Each row has a hidden trait or not; one of two labels after the row says which. A new part has a new trait and new labels.
[-20  47  12  76  23  10  12   6   1  -8 -11   3  22   0   0  -5 -24  -2
   9  31   4  14  16  -2  38  -7  -5 -23] => pomut
[ -7  27  10 -29   3 -38  36  10  -2 -11   9  30  11  -4  -3  14 -10  18
  16  56   8   3  20 -33  58 -46  -5 -10] => pomut
[-17  11 -26  29 -26  17 -11 -13  20  27  11  -3   2  -2  -1 -17  -9 -35
   6  15  48   2 -13 -18  50   8   8  -4] => pomut
[-16 -21  24 -24  -9  -5  36  19   7 -21   2  15   6  -8   2 -16 -18   9
  14  15  31  20  16   0  13   0 -18  -3] => pomut
[-15 -40  18 -19 -10  12  34  10   9 -13  13   5   4 -10   3 -10  -7  19
  15  27  27  11  14 -14  13  -2 -22  -3] => pomut
[-14  75   5   1   1 -33  49  -3 -13 -16   2  58  22  -8   2  28 -13 -13
  27  33  21  15  11 -42 127 -39   7 -19] => rikub
[-11  18 -26   6 -24  11   8  -9   5  38  11 -12   4 -11   9   3 -10 -22
  12  13  54  -4  -5 -23  90   3  -8 -14] => pomut
[ 13   0 -17  -1 -22  -8 -18  13  -9  38  15 -81   1 -18  21  45 -27  64
   4  15  31 -30  32 -21  76 -22 -46 -42] => pomut
[ -9 -22  14   6 -17  41  41 -24 -13 -16  21  29   5 -17  12  21  -5  -1
  16   0  19  14   3 -36  81   6 -13 -21] => rikub
[ -8  18 -23  53 -24  15 -22 -17  19  15  11 -13   8   1  -2   5 -15  -6
   3  25  31   1   1 -21  64  -1   2 -11] => pomut
[-17   5   3   8  20 -13  40  12  -9  17   7 -12  15  -7   4  21 -23 -18
  16   5 -23  -1 -25 -28  16 -25  -8 -43] => rikub
[-22  22 -10 -35  11 -26  66  20 -18  34  -3   8  15 -16  14  17 -23 -44
  26  -1  22   0 -26 -27  51 -21  -6 -37] => rikub
[ -9  37   1  36  -9 -25   0   1  10 -19  -1  22  17   1  -9   9 -18   3
   9  26   0  12   9 -23  57 -29  10 -12] => rikub
[ -8  43 -15  58 -17   8 -18 -16  18   4   7   4  10   4  -6   3 -16 -11
   8  26  15   8  -1 -20  74  -7   9 -10] => pomut
[-11  31 -15 -37 -14  -9  54   6 -26  39   2   7   9 -24  26  27 -19 -28
  21 -10  49  -2 -10 -29 127 -11 -15 -33] => rikub
[ -9 -28  15  24 -11  43  24 -25  -6 -14  23  12   4 -11   8  18  -3   5
  10  -1  -1   9  -5 -37  51   1  -9 -28] => rikub
[-12  16  16 -28  15 -11  70  23   0  -6   7   2  30  -9   9  23 -21  31
  34  59  29   3  41 -13  85 -27 -29 -23] => pomut
[ -9  34 -12  50  -8  -9 -12  -4  23   2   7  -2  11   7 -12   3 -17   2
  10  49   1   3   8 -23  43 -24   7  -9] => pomut
[-28  18 -15 -44  -1 -19  62  16 -10  42  -5  28   9 -16  13  -7 -14 -66
  24  -7  44   6 -35 -20  60  -2   3 -23] => rikub
[-20 -28   5  39  10  22  13  -7  10   3  11  -5   6   1  -5  -8  -8 -18
  10   2 -35   7 -34 -24 -36  -6  -6 -25] => rikub
[-19   6   2 -16  16 -23  53  17 -14  24  -3   1  16 -11  11  22 -24 -31
  23  -8  -1   2 -28 -28  38 -28  -5 -43] => rikub
[-22 -46   5  32   0  38  10 -11  22   9  22  -2   4   2 -10 -20  -1 -20
   9  14 -26   8 -33 -19 -57   3   5 -17] => rikub
[-13  -8   8  32  15   6  30   1  -3   4   6  -8   9  -6   2  15 -19 -15
  11  -8 -36   2 -33 -22 -13 -18  -1 -40] => rikub
[-12 -42  19  -8 -20  27  27  -5   4 -20  17  17  -1 -13   6  -6  -7   8
  10   3  25  16   8 -12  33  10 -13  -8] => pomut
[-18  41  16  29  21  -4  32  15   0 -13 -11   8  24  -2   3   2 -26   1
  19  32  10  16  21  -5  44 -13 -10 -22] => pomut
[-12  11   9 -49   3 -34  48   8  -2  -4  15  36   9  -8   0   8   0  12
  17  57  24  -1  21 -33  62 -51  -6  -5] => pomut
[-18  29  20   4  13 -11  55  19  -6 -20 -11  23  24  -6   7   3 -25   1
  23  26  26  20  23  -7  66 -13 -11 -20] => pomut

Next part:
[   8   17  -10    4   30  -17   10   -8   -3    2    4   -8  -10  -14
  -11   11    1   29  -11    0    6   47   15  -13    4   12  -46    5
   43    6  -19    8   -7  -67  -21  -40 -102    2  -57   34   15   -8
   32  -41   -4  -30    1    7  -20  -11  120    0  -18   15   16  -10
   -2  -20    9  -69  -51   14   17    4    3   -6   11    0    4  -22
  -13    6  -23    2   -7   20    7   24   -4    4  -14   28] => gosi
[-48  17   0  12   0   6  -4 -27 -13   5 -29 -16 -11  -4 -21   6 -13  38
  -5  29   3  -7  -5  28  32  -3  -7  -2   4  26  -9  -2  -4  19  -3  -7
 -47  11  44  22  -4   4 -65  17 -12  11  16  16  -2  34  22 -25   4 -21
  -1  -6  -4   0  -4   8  37 -28  20  10   4  57  25  20   3  -2 -28   8
  23  -7  11   4 -14   1   5   0  30 -47] => Dal
[ 32  -7   0 -19 -16   0   5  21   5   8  19  -7   9 -15  21  -4   8 -22
  -2 -16  -3 -25   7   9  -9   0 -12   7  12 -15  -5  -1   5 -26   0  -8
  11  -9  -8 -10  -5  -1  17  -1   5  17  11 -16  17 -37   9  -3   9  23
  -3  10   3   4   3  28 -18  18  -3   0   1 -13  -6 -12   6   1   8  -1
 -12  11 -23  -1   8  -4   1   3  -2  30] => Dal
[ 68   5  -6 -27  12   3  14   4   9  -5   9  33 -21   9  46  -4  10 -11
   1 -31  -2  25   1 -28 -16   4 -49  35   3 -15  13   7  -4 -27  -2   8
  -6 -27 -10   4   5 -13  24  -7  -3  -5  -7  12 -11 -13  39  22 -18  -6
  -3   9   5 -13   6 -20 -49  15  -7   0  -8 -30 -16  -4  -6   1  22   2
 -29   6  -9 -13  12  -5   0  -7   7  33] => gosi
[ 42  -2  -1 -33 -14   8   6  12   5   8  14  22  16  -7  50 -12  10 -36
  -9 -20 -14 -27   8  -3   5  -5  19  30  17 -25 -19  -5   4 -25  10   2
  52 -15  21  -8 -13   2   8   3  -1  40  11  -7  19 -42 -60   5   8  15
  -8  19  -6  27  -3  29   8  19 -13   1  -4  -7 -20 -20   3  12  23  -5
   0  10 -14 -11   1 -13   0  -3  11  45] => Dal
[-56   7   7  52   7   4  -3 -42  -7 -14 -12 -30  -8  32 -37   2 -14  39
   2  31   5  28 -16  26  20   1 -27 -25  -4  26   4   4  -4  56  13  14
 -30  21   5  17  -9  -5 -15   8  -5 -25   5  11 -31  52 -63  18 -15 -18
   6  -2   1   8   2 -31  58 -26   6  10   6  58   0  18  -3   0 -10   2
  16 -17  17  -2  -7  11  -1   3  17 -45] => Dal
[ 72   0  -9 -27  13  -4  26  -1   3  -2  -3  42 -13   7  27   1  12   0
  -6 -20  -5  15  10 -17   3   3 -67  43  19  -3   8  12  -3 -49  -6  22
 -17 -22   5   3   9  -4  19 -29  -7   6   6  10  -4   1  70   7 -16  -7
 -10   6   5 -15  -4 -14 -64  18 -32   3 -11 -52 -11   1  -5  -2  25  -3
 -23  -2 -15  -8   9 -17  -2  -8  -6  32] => gosi
[ 40  24 -15   0  66   7  11 -69  -2 -14 -36  51 -33  34  -7  20  -7  36
  -9  -3  -3  67  -4   9  25   8 -47  63 -24  30   6  32 -17  36  -6  54
 -69  -3  41  30  16   7 -38 -34 -20 -31 -16  38 -58  73  93  -3 -48 -71
   7  -6   3  16  -2 -65 -46 -14  -5  12 -14   0 -14  27 -20 -21  15   4
  24 -19  38 -17 -15 -25  -2  -9  13 -34] => gosi
[ 42  12   1 -27 -17   2  15  25   7   2  26   7   5  -6  48   5  10 -26
  -5  -5   4 -27  -1  -9  -8   3  30   8  32 -12 -13   5   1 -11  17  -8
  15 -26 -19 -13   7  -6   1 -14   7   6  -4 -12  20 -14 -34   8  -6  20
   1   5  -5 -45  11  17 -33  -2   8   1  -3 -29 -14 -23   2   1  15   0
 -13  -3 -25  10 -12 -11   0   0   5  18] => Dal
[-90  -8  12  27 -27   6 -14 -13  -9  12  -8 -69  25 -12 -20  -4 -10 -13
  -7  47  -4 -35   4  46  20  -4  92 -40   1  -4 -21 -21   3  12  17  -7
  56  21   2   5  -8  13 -29  31   7  22  21 -32  25 -10 -16 -34  31  39
   1  -4  -8  25  -4  41  78  -1  21   1  12  82  21  -2  17   2 -31  -7
  45   2 -19   6   0  11   2  13 -14 -11] => Dal
[-12  28  -7  13  31   1  -2 -27 -10 -14 -23  18 -16  36 -11   9  -7   5
   8   1   1  35   0 -22  10  10 -48  18 -21   6  12  10 -16  30  -4   3
 -47 -22  -2  19  15  -6 -12 -17  -8 -36 -16  -2 -44  34 -10  40 -29 -45
   6   1  -6 -21   3 -61  -2   2 -10  -5  -2   1  -8  25 -13  11   5  19
  14 -13   2 -22 -12  -7  -2  -8  28 -26] => gosi
[  12  -35   11  -35  -36  -10    2   29   16    6   -7  -78   44  -60
   14    1    5  -40    8   41  -15  -64   47   31  -15    5  127    6
   21   -7  -28  -27    4 -127    8  -40   94  -26   29  -30   -1   26
   22   53   -2   32   -7  -21   39  -64   90  -28   43   50   -6    8
    5   48   -9   59  -13   17   26  -16    8  -24  -12  -10   11   -2
  -36   -8    2   24  -65   15   12  -13    8    0  -21   47] => Dal
